Below is a small trained network, with its code and all its weights. Each question gives an input and a class and asks what happens when units are switched off, that is, made to give their printed mean instead of their output.

import numpy as np


def w(rows, s, z=0):
    codes = np.array(rows[::2]) - 128.0
    scale = np.full(codes.shape[1], s)
    scale[-1] = z or s
    return codes * scale


def f(y):
    return y / 2 * (1 + np.tanh(0.7978845608 * (y + 0.044715 * y**3)))


def log_softmax(a):
    a = a - a.max(-1, keepdims=True)
    return a - np.log(np.exp(a).sum(-1, keepdims=True))


def net(x, mask):
    res = np.array(x, float).reshape(1, 4) / 4 @ E
    y = f(res @ A[0][:, :-1].T + A[0][:, -1])
    res = res + np.where(mask, y, B[0][:, -1]) @ B[0][:, :-1]
    return log_softmax(res[-1] @ U[:, :-1].T + U[:, -1])


A, B = {}, {}
E = w([
[151,181,105,93,8,167,109,158],'x0',
[126,58,149,35,132,219,114,155],'x1',
[138,119,136,126,119,117,118,118],'x2',
[140,180,198,92,124,133,218,78],'x3',
],0.014)
A[0] = w([
[135,125,227,27,144,207,189,91,43],'neuron 0',
[83,107,142,148,147,149,160,130,185],'neuron 1',
[144,193,149,88,80,127,158,133,101],'neuron 2',
[130,139,161,145,178,115,101,75,118],'neuron 3',
[154,205,87,111,40,110,128,126,133],'neuron 4',
[125,138,158,148,171,63,159,100,159],'neuron 5',
[128,154,30,198,126,64,75,145,214],'neuron 6',
[130,210,156,147,134,86,196,83,162],'neuron 7',
[84,161,136,120,146,140,155,136,177],'neuron 8',
[142,151,74,110,2,187,99,151,145],'neuron 9',
[102,113,165,161,195,80,186,102,226],'neuron 10',
[120,172,72,179,119,90,92,115,153],'neuron 11',
[152,229,174,185,107,102,176,82,103],'neuron 12',
[157,109,190,61,129,167,168,103,86],'neuron 13',
[111,111,175,139,168,87,180,84,180],'neuron 14',
[122,158,49,204,122,86,74,125,204],'neuron 15',
[95,154,114,195,172,73,116,112,155],'neuron 16',
[122,49,76,97,131,167,46,202,149],'neuron 17',
[144,114,43,179,123,64,67,150,225],'neuron 18',
[160,121,76,89,32,184,46,177,160],'neuron 19',
[143,146,153,130,82,127,112,101,136],'neuron 20',
[80,37,136,144,177,115,143,126,215],'neuron 21',
[102,149,170,164,167,69,197,78,218],'neuron 22',
[126,194,111,118,48,124,167,125,130],'neuron 23',
[113,54,108,160,191,148,78,165,132],'neuron 24',
[137,140,106,140,176,106,133,111,125],'neuron 25',
[118,143,112,161,116,141,93,93,84],'neuron 26',
[57,44,145,123,208,111,125,138,254],'neuron 27',
],0.0096,0.0055)
B[0] = w([
[31,184,230,234,151,133,104,71,203],'neuron 0',
[121,117,130,125,138,117,100,83,153],'neuron 1',
[147,131,153,181,50,115,187,199,173],'neuron 2',
[140,135,107,109,165,149,118,105,158],'neuron 3',
[142,145,142,132,58,118,172,206,200],'neuron 4',
[151,155,75,120,139,158,102,64,184],'neuron 5',
[46,182,199,195,106,137,128,109,230],'neuron 6',
[203,152,81,97,112,93,128,116,199],'neuron 7',
[129,157,124,143,100,91,128,100,144],'neuron 8',
[145,203,126,68,97,201,166,125,235],'neuron 9',
[159,145,87,87,177,114,77,31,208],'neuron 10',
[106,149,179,174,83,126,158,134,188],'neuron 11',
[217,95,77,94,80,118,163,179,200],'neuron 12',
[51,159,156,181,140,151,138,110,175],'neuron 13',
[129,169,83,115,145,157,111,50,185],'neuron 14',
[71,195,197,197,128,150,141,116,217],'neuron 15',
[132,157,122,157,146,150,97,72,196],'neuron 16',
[159,107,56,2,184,215,108,117,242],'neuron 17',
[58,140,163,138,149,148,119,103,226],'neuron 18',
[122,172,86,70,155,226,136,150,250],'neuron 19',
[124,155,126,117,120,127,162,173,149],'neuron 20',
[110,65,140,116,176,49,62,111,207],'neuron 21',
[162,184,87,131,145,129,122,61,211],'neuron 22',
[187,122,159,122,49,113,192,219,187],'neuron 23',
[135,67,128,111,165,105,77,127,208],'neuron 24',
[112,135,101,127,129,137,113,99,153],'neuron 25',
[120,132,143,144,105,140,137,141,135],'neuron 26',
[123,71,135,95,214,86,45,89,231],'neuron 27',
],0.0083,0.016)
U = w([
[60,139,173,182,162,90,102,80,255],'0',
[192,179,15,84,145,176,125,106,162],'1',
[61,180,187,160,103,168,159,174,120],'2',
[232,142,109,140,89,56,171,192,43],'3',
[119,12,97,87,166,118,93,150,20],'4',
],0.011,0.0023)

Each question gives the input, the list of numbers given to net, and the class t.
The units are the neurons (one row each of A and B). Each row of codes is followed by its name. A weight is (code - 128) times the scale printed after its matrix; where a second scale follows, it is the last column's (A, B and U).
mask holds one flag per neuron, in row order. A switched-off neuron (its flag False) gives its mean, the last column of its row in B, instead of its output. The means were averaged over made-up inputs and are rounded, as every weight is.
A unit's drop is (log p(t) with every unit on - log p(t) with that unit switched off) / (log p(t) with every unit on - log p(t) with every unit switched off).
The circuit of an input: a set's keep is (log p(t) with only the set's units on - log p(t) with every unit switched off) / (log p(t) with every unit on - log p(t) with every unit switched off). Starting from the 12 units with the biggest drops (on a tie, the unit counted first), units are removed one at a time, each time the one whose removal leaves the highest keep (on an exact tie, the one counted first), for as long as the keep stays at least 0.8.
circuit, biggest first: the units of the circuit, biggest drop first
unit that matters most: the unit with the biggest drop
k most important neurons: the k neurons with the biggest drops, biggest first
drop of u: that unit's drop, to one decimal
input [-3,6,-2,2], class 0: circuit, biggest first => (neuron 0)
input [-4,1,-4,2], class 0: 3 most important neurons => (neuron 17; neuron 19; neuron 9)
input [-2,-1,1,0], class 0: 2 most important neurons => (neuron 17; neuron 19)
input [1,-4,-1,3], class 3: 2 most important neurons => (neuron 17; neuron 19)
input [1,3,7,6], class 2: 2 most important neurons => (neuron 27; neuron 21)
input [-8,0,-3,8], class 1: 2 most important neurons => (neuron 7; neuron 22)
input [-3,0,-3,-6], class 0: 2 most important neurons => (neuron 6; neuron 15)
input [-3,7,5,0], class 4: 3 most important neurons => (neuron 6; neuron 15; neuron 17)
input [-7,-1,-7,1], class 1: 2 most important neurons => (neuron 0; neuron 6)
input [2,5,2,1], class 2: 2 most important neurons => (neuron 0; neuron 10)
input [0,-2,-3,0], class 0: 2 most important neurons => (neuron 17; neuron 19)
input [0,1,6,0], class 4: drop of neuron 9 => 0.2
input [7,-1,-6,-8], class 2: drop of neuron 6 => 0.1
input [0,6,3,-7], class 4: unit that matters most => neuron 24
input [-5,-6,2,1], class 1: drop of neuron 22 => 0.4
input [-5,6,-2,-4], class 4: drop of neuron 20 => 0.0
